Here is a tiny trained network, its code and every weight. The questions are about switching its units off for an input and a target symbol, where a switched-off unit gives its printed mean instead of its output.

import numpy as np


def w(rows, s, z=0):
    codes = np.array(rows[::2]) - 128.0
    scale = np.full(codes.shape[1], s)
    scale[-1] = z or s
    return codes * scale


def f(y):
    return np.maximum(y, 0)


def softmax(a):
    e = np.exp(a - a.max(-1, keepdims=True))
    return e / e.sum(-1, keepdims=True)


def log_softmax(a):
    a = a - a.max(-1, keepdims=True)
    return a - np.log(np.exp(a).sum(-1, keepdims=True))


def net(x, mask):
    ids = ['ΛΦΨβγδεημπσω'.index(c) for c in x.split()]
    T = len(ids)
    res = E[ids] + P[:T]
    u = 0
    for l in range(2):
        r = res
        for j in range(2):
            rows = slice(4 * j, 4 * j + 4)
            q, k, v = (r @ M[l][rows].T for M in (Q, K, V))
            z = softmax(np.where(np.tri(T) > 0, q @ k.T / 4**0.5, -1e9)) @ v
            o = O[l][rows]
            res = res + np.where(mask[u + j], z, o[:, -1]) @ o[:, :-1]
        u += 2
        y = f(res @ A[l][:, :-1].T + A[l][:, -1])
        res = res + np.where(mask[u : u + 8], y, B[l][:, -1]) @ B[l][:, :-1]
        u += 8
    return log_softmax(res[-1] @ U[:, :-1].T + U[:, -1])


Q, K, V, O, A, B = {}, {}, {}, {}, {}, {}
E = w([
[98,104,117,138,209],'Λ',
[148,138,179,98,164],'Φ',
[76,135,19,193,153],'Ψ',
[123,149,154,77,189],'β',
[180,81,221,17,183],'γ',
[109,82,83,28,188],'δ',
[187,114,208,131,123],'ε',
[77,104,25,66,156],'η',
[133,101,107,248,95],'μ',
[118,37,103,41,105],'π',
[136,117,117,9,161],'σ',
[138,47,129,132,102],'ω',
],0.014)
P = w([
[197,145,62,152,197],'0',
[97,139,135,150,77],'1',
[133,24,112,187,156],'2',
[135,187,61,70,41],'3',
[73,131,156,128,88],'4',
[139,12,115,189,153],'5',
[150,182,99,85,48],'6',
[62,127,162,116,94],'7',
[140,7,112,192,150],'8',
[160,186,135,105,55],'9',
[56,123,166,106,96],'10',
],0.014)
Q[0] = w([
[102,106,90,185,130],'L0H0',
[110,109,186,82,210],'L0H0',
[80,213,148,177,115],'L0H0',
[10,154,132,110,206],'L0H0',
[211,124,65,119,133],'L0H1',
[90,116,107,111,169],'L0H1',
[183,89,102,161,223],'L0H1',
[31,116,198,66,71],'L0H1',
],0.012)
K[0] = w([
[55,63,47,190,156],'L0H0',
[120,119,154,52,173],'L0H0',
[135,214,116,193,127],'L0H0',
[46,159,106,94,253],'L0H0',
[200,50,78,130,143],'L0H1',
[82,195,97,116,185],'L0H1',
[210,179,90,134,202],'L0H1',
[9,106,220,71,98],'L0H1',
],0.011)
V[0] = w([
[137,161,98,40,188],'L0H0',
[62,78,53,101,146],'L0H0',
[222,119,83,120,140],'L0H0',
[204,119,111,156,76],'L0H0',
[1,193,134,150,157],'L0H1',
[161,149,85,62,92],'L0H1',
[110,136,64,92,111],'L0H1',
[126,44,203,152,85],'L0H1',
],0.0071)
O[0] = w([
[121,134,121,205,123,64],'L0H0',
[164,98,199,158,46,254],'L0H0',
[167,160,99,88,178,182],'L0H0',
[211,141,52,87,200,174],'L0H0',
[39,120,120,121,107,41],'L0H1',
[214,185,13,117,187,120],'L0H1',
[85,116,96,97,116,156],'L0H1',
[169,212,140,254,68,170],'L0H1',
],0.0054,0.0039)
A[0] = w([
[118,102,63,62,64,176],'L0N0',
[105,201,112,185,253,140],'L0N1',
[195,84,185,159,179,253],'L0N2',
[146,130,58,120,37,214],'L0N3',
[211,214,53,188,193,65],'L0N4',
[95,146,206,77,95,93],'L0N5',
[152,86,130,176,139,62],'L0N6',
[142,184,199,96,167,130],'L0N7',
],0.0078,0.0031)
B[0] = w([
[111,138,219,149,224,228],'L0N0',
[254,169,81,152,224,150],'L0N1',
[153,74,116,96,51,253],'L0N2',
[149,208,225,98,202,248],'L0N3',
[119,138,82,15,126,182],'L0N4',
[125,146,48,58,86,163],'L0N5',
[135,149,94,74,185,175],'L0N6',
[56,244,153,150,54,144],'L0N7',
],0.0077,0.006)
Q[1] = w([
[53,194,154,198,238],'L1H0',
[41,136,175,212,37],'L1H0',
[99,105,43,70,172],'L1H0',
[79,243,90,94,105],'L1H0',
[145,211,166,122,82],'L1H1',
[170,150,134,81,59],'L1H1',
[61,153,129,139,2],'L1H1',
[156,59,140,102,134],'L1H1',
],0.0083)
K[1] = w([
[1,127,112,168,168],'L1H0',
[47,151,143,142,15],'L1H0',
[139,115,55,54,122],'L1H0',
[101,58,140,87,73],'L1H0',
[98,187,186,155,106],'L1H1',
[130,146,123,124,125],'L1H1',
[98,137,106,97,96],'L1H1',
[205,138,58,105,252],'L1H1',
],0.0096)
V[1] = w([
[181,254,110,106,36],'L1H0',
[130,131,206,196,110],'L1H0',
[65,180,161,147,226],'L1H0',
[155,147,202,25,78],'L1H0',
[117,48,224,92,165],'L1H1',
[145,73,62,185,145],'L1H1',
[103,186,173,162,92],'L1H1',
[223,22,94,113,138],'L1H1',
],0.0087)
O[1] = w([
[169,135,2,149,29,105],'L1H0',
[100,120,130,208,128,3],'L1H0',
[115,22,112,138,181,79],'L1H0',
[221,164,132,163,109,184],'L1H0',
[192,146,164,158,187,136],'L1H1',
[65,111,166,140,60,116],'L1H1',
[145,92,55,143,148,26],'L1H1',
[119,180,171,144,94,254],'L1H1',
],0.0091,0.0092)
A[1] = w([
[105,57,132,96,2,78],'L1N0',
[63,132,182,151,55,87],'L1N1',
[73,3,124,130,167,2],'L1N2',
[77,108,123,37,251,44],'L1N3',
[35,38,169,129,71,75],'L1N4',
[187,102,129,27,204,22],'L1N5',
[151,57,128,238,112,164],'L1N6',
[185,150,120,185,89,202],'L1N7',
],0.0088,0.0049)
B[1] = w([
[127,158,48,170,174,215],'L1N0',
[129,126,121,179,61,199],'L1N1',
[183,254,115,219,205,159],'L1N2',
[170,148,103,152,94,230],'L1N3',
[58,46,132,165,188,189],'L1N4',
[69,167,115,116,123,250],'L1N5',
[14,216,109,122,47,158],'L1N6',
[178,78,119,116,168,215],'L1N7',
],0.01,0.012)
U = w([
[96,65,171,133,119,211],'Λ',
[121,90,46,78,138,158],'Φ',
[114,179,64,167,158,10],'Ψ',
[88,55,47,27,170,214],'β',
[254,51,132,136,187,115],'γ',
[85,102,212,56,83,103],'δ',
[158,169,43,157,125,2],'ε',
[164,146,148,102,221,156],'η',
[35,180,58,125,59,75],'μ',
[220,53,248,90,173,187],'π',
[78,191,109,11,133,179],'σ',
[167,178,195,206,52,92],'ω',
],0.0065,0.008)

Each question gives the input, a string of symbols that net reads in full, and the target symbol t.
The units are the heads (4 rows each of Q, K, V and O) and the neurons (one row each of A and B). Each row of codes is followed by its name. A weight is (code - 128) times the scale printed after its matrix; where a second scale follows, it is the last column's (O, A, B and U).
mask holds one flag per unit, layer by layer, with each layer's heads first. A switched-off unit (its flag False) gives its mean, the last column of its rows in O or B, instead of its output. The means were averaged over made-up inputs and are rounded, as every weight is.
A unit's drop is (log p(t) with every unit on - log p(t) with that unit switched off) / (log p(t) with every unit on - log p(t) with every unit switched off).
The circuit of an input: a set's keep is (log p(t) with only the set's units on - log p(t) with every unit switched off) / (log p(t) with every unit on - log p(t) with every unit switched off). Starting from the 12 units with the biggest drops (on a tie, the unit counted first), units are removed one at a time, each time the one whose removal leaves the highest keep (on an exact tie, the one counted first), for as long as the keep stays at least 0.8.
circuit, biggest first: the units of the circuit, biggest drop first
k most important neurons: the k neurons with the biggest drops, biggest first
top k neurons in layer l: the k neurons of layer l with the biggest drops, biggest first
heads that matter: for each layer, one digit per head in row order, 1 if its drop is at least 0.15 and else 0, layers parted by /
input μ Λ Λ δ ω Ψ Λ π δ π, target η: top 2 neurons in layer 0 => L0N0; L0N3
input μ Φ ω μ β η, target μ: heads that matter => 10 / 11
input η π π σ η ω Λ μ π, target η: heads that matter => 01 / 10
input μ ω Λ η η ω δ ω ω, target μ: circuit, biggest first => L1H1; L1N0; L0N1; L0H0
input Ψ Φ ω Λ Λ ω σ ω ω, target Ψ: top 2 neurons in layer 0 => L0N1; L0N2
input Λ Ψ Λ η ω ω ω μ, target μ: circuit, biggest first => L1N6; L1H0; L0H1
input ω ω ω Ψ ω ω π π σ, target ω: top 2 neurons in layer 0 => L0N2; L0N4
input γ γ Ψ π σ ω ω σ ω, target γ: top 2 neurons in layer 1 => L1N7; L1N5
input ε ω β ω, target η: heads that matter => 10 / 01
input ω γ ω Λ ω Ψ Λ Ψ Λ Λ Λ, target Λ: top 2 neurons in layer 0 => L0N3; L0N0
input ε ω ω Φ μ ω, target ε: most important neuron => L1N0
input π π π ω γ Ψ ε, target σ: heads that matter => 11 / 00
input η ω η, target η: heads that matter => 01 / 10
input ω π Λ μ γ ω, target ω: circuit, biggest first => L1H1; L1H0; L0H1; L0N2
input Λ Λ Φ β ω ω ω μ, target μ: heads that matter => 01 / 11
input ω δ μ ε Λ ω μ, target η: circuit, biggest first => L0H0; L1H1; L0N3
input μ μ ω β ω ε μ ω ω, target μ: circuit, biggest first => L1H1; L1N0; L0N1; L1H0
input σ Λ ω σ η μ ω μ γ, target σ: circuit, biggest first => L0H1; L1H0; L1N5
input Λ ω ω ω ω ω μ, target σ: top 2 neurons in layer 1 => L1N5; L1N7
input π μ η, target π: heads that matter => 10 / 01
input π μ δ, target π: circuit, biggest first => L1H1; L1N0; L1H0
input Λ ω μ ω, target η: heads that matter => 01 / 01
input μ μ ω ω σ ω ω, target γ: most important neuron => L0N4
input δ σ Λ Ψ Λ σ η σ ε, target δ: heads that matter => 01 / 11
input μ δ ε Λ Ψ β, target μ: 3 most important neurons => L1N0; L0N1; L0N0
input ω δ π ω Λ Λ Λ Λ ε, target ω: top neuron in layer 1 => L1N1
input β μ Λ π Λ Ψ μ ω Φ, target β: 4 most important neurons => L0N1; L0N7; L1N0; L1N4
input π ω π η ω ω ω β Φ ε, target σ: 2 most important neurons => L0N4; L1N5
input γ η ω σ ω ε Λ Λ ε, target γ: circuit, biggest first => L0N7; L1H0; L1N7; L0H1
